The rows lie along a hidden order. The number after each row says roughly how far along it the row is, from 0 to 30. A new part has a new order.
In the rows, 128 means zero.
[128 155 145 118 120 137 125 125 151 129 127 121 137  50 143 137 129 103
 128 126 136 127 154 153 134  98 128 119 109 118 129 135]
14
[122 137 130 118 133 122 122 134 124 138 175 125 161 145 120 131 150 112
 132 127 123 127 109 136 119 125 133 125 119 124 117 130]
18
[ 92 134 111 133 130 109 112 128 118 127 134  70 133  58  99 117 151  98
  92 127 127 149 114 132 112 110 138 125 214 129 144 131]
25
[104 141 134 129 129 131 132 141 135 141 137  87 169 169  99 141 164 115
 119 125 121 113 104 132 115 145 131 135 133 129 111 133]
21
[117  99 122 156 128 126 174 233   1 108 132  83 170 128  36 111 172 215
  45  76 115 200 197 177  64 116 114 103 178 104 162 114]
0
[140 142 112 149 117 166 124 157 114 129 166  91 175 135 139 111 142 116
 125 129 129 112 103 138 115  94 138 150 127 126 132 123]
16
[130 132  95 115 112 146 124 137  99 127 150 139 170  85 123 128 143 135
 126 133 128 137  76 116 121 119 112 138 128 115 137 131]
21
[121 137  99 127 107 117 114 194 119 126 149 108 136  47  79 111 173 142
 109 126 119 160 136 126  99 129 126 118 140 120 138 131]
11
[151 147 128 143 119 136 124 141 116 117 155  50 137 139 135 121 205 126
 127 131 144 117 140 126 126 121 126 166 137 137 147 114]
13
[121 140 105 126 121 131  90 109 129 122 139 117  95 154 170 134 170 166
 135 134 136 129 147 142 145  87 122 128 124 146 126 118]
11
[121 144 100 118 121 160 123 141 119 135 156 132 194  75 120 114 142 120
 111 130 133 128  65 135 108 104 122 132 133 106 140 140]
19
[121 138 131 111 122 154 138 170 119 145 165 130 172 105 106 114 159 123
 142 123 124 115  88 126 106 115 126 133 107 135 131 139]
21
[111  93 130 132 134 115 141 192  51 114 113  97 142   6  55 120 110 138
 115  91 138 181 204 150  90 148 117 114 134 114 131 116]
7
[105 148 136 134  62 129 135 229   8 107 128  62 182   1  59 130 185 193
  45  76 128 191 112 173  88 164 137 105 122 117 158 116]
1
[130 137 118 117 131 121 123 136 138 119 129 123 124  46 132 138 126 128
 133 126 124 134 135 135 124 125 124 121 134 114 132 126]
17
[118 141 108 101 126 158  97 182 124 159 195 143 197 120  83 101 157  97
 125 119 120 125  68 111 100  77 125 127 104 131 126 160]
24
[108 164  74 130 100 128  98 148  36 114 181  84 144   4  74 127 178 170
  99  80 137 120 105 142 122 110 123 105 158 125 139 126]
7
[127 135 113 164 111 124 126 117 121 133 169 136 141 151 163 162 138 160
 127 137 119  97 122 131 123  94 131 127 108 128 124 117]
12
[129 148  93  97 136 124  66 157 173 146 130 126 118 168 119 114 147  75
 131 136 127  90 103  94 142 101 123 128  80 147 109 147]
27
[124 130 172 174 139 125 156 141 103 151 147 228 140 105 182 109  18 121
 143 130 128 124  24  89 133 123  98 131  35 120 135 135]
30
[138 132 106 128 129 137  95 152 122 150 118 136 160 142 100 106 142  79
 147 126 131  95 105 108 131 109 126 142  82 126 122 147]
25

[123 143 144 160  86 147 105 119 114 127 181 132 116 132 125 141 127 130
  90 135 131 123 134 139 129  82 147  90 139 125 133 127 129 168 134 110]
29
[129 128 133 134 103 131 124 126 120 126 124 136 129 127 130 133 128 119
 108 125 130 121 133 137 127 115 130 108 123 127 131 128 119 138 132 124]
19
[135 109 131 114 111 119 156 131 118 127  37 141 140 126 136 132 128 109
 122 116 128 121 131 140 124 136 114 118 109 128 131 130 111 112 133 136]
10
[134 111 129 115 106 117 148 132 123 127  66 140 139 125 135 131 128 113
 116 118 128 121 131 139 125 140 116 116 115 127 131 130 113 107 133 133]
10
[124 146 145 143  83 149 103 118 112 127 212 133 115 133 125 140 127 130
  97 134 132 127 133 142 130  82 150  92 136 125 134 126 126 171 134 111]
30
[134 115 132 117 109 121 144 132 121 127  78 140 139 125 133 132 128 111
 119 119 129 121 131 134 125 137 122 119 118 128 130 129 110 117 133 136]
12
[131 133 135 135 103 139 126 124 120 126 152 134 125 125 128 135 128 120
 108 128 130 122 133 134 129 116 137 104 132 125 130 126 126 144 132 120]
21
[128 133 139 140  96 134 122 124 115 127 139 133 121 129 129 137 127 123
 107 126 130 121 134 139 127 106 135 103 128 126 131 128 125 155 134 121]
22
[126 148 142 166  97 146 105 118 113 127 215 131 120 132 125 140 127 128
  96 132 132 125 134 135 130  79 151  93 135 125 133 125 129 173 134 109]
30
[139 108 129 104 106 108 169 136 126 126  91 145 149 119 137 130 128 105
 120 111 126 121 130 140 124 155 104 125 109 127 130 130 108 105 132 142]
5
[135 114 135 115 107 124 147 131 119 127  72 140 137 128 136 134 127 113
 119 119 128 121 131 141 125 127 117 111 114 127 132 130 113 127 134 131]
13
[140  95 123  94 108 106 187 138 128 127  39 144 150 120 139 125 129 104
 128 109 125 119 130 139 122 168 104 131 106 127 128 132 110  91 133 144]
1
[126 145 142 158  89 143 103 118 115 126 225 130 116 132 124 141 127 130
 105 132 131 125 134 130 130  94 140  99 132 125 132 126 129 166 133 114]
28
[136 107 127 105 114 112 170 135 124 127  57 141 146 123 137 127 128 108
 126 113 127 121 131 137 125 151 112 126 110 127 130 131 102 107 133 146]
5
[128 135 139 153 107 134 118 122 116 126 170 132 123 130 128 137 127 124
 108 128 131 124 134 137 128 106 136  99 132 125 132 129 125 145 132 119]
23
[135 115 128 121 104 121 146 131 125 126  69 140 137 123 134 130 128 114
 116 124 127 121 133 134 126 138 125 121 118 127 130 129 114 123 132 132]
12
[138  87 126  93 106 106 173 138 127 127   1 145 150 122 140 127 128 101
 129 111 125 120 132 138 122 162 106 129 107 128 129 131 104  96 134 146]
1
[124 143 145 155 100 144 105 118 111 127 199 134 117 135 126 146 127 129
  95 132 132 125 134 143 128  82 141  93 134 125 134 127 127 188 133 111]
29
[144 104 121  95 120 100 177 141 130 126   1 143 156 114 139 123 129 107
 138 113 125 120 131 130 123 179 108 138 108 127 128 130  99   1 130 150]
0
[129 123 135 141 106 127 132 126 116 126 119 138 129 126 131 134 128 116
 113 125 130 124 133 135 127 116 129 108 125 125 131 128 120 139 133 123]
19
[132 122 134 125 106 125 135 129 122 126  96 140 133 128 133 133 128 118
 121 122 128 122 132 137 126 124 123 113 123 126 131 128 116 128 133 128]
16
[124 145 141 161 101 141 103 119 113 126 211 132 112 132 125 139 127 128
  99 133 132 126 134 137 129  82 145  91 132 125 133 126 127 165 134 111]
29
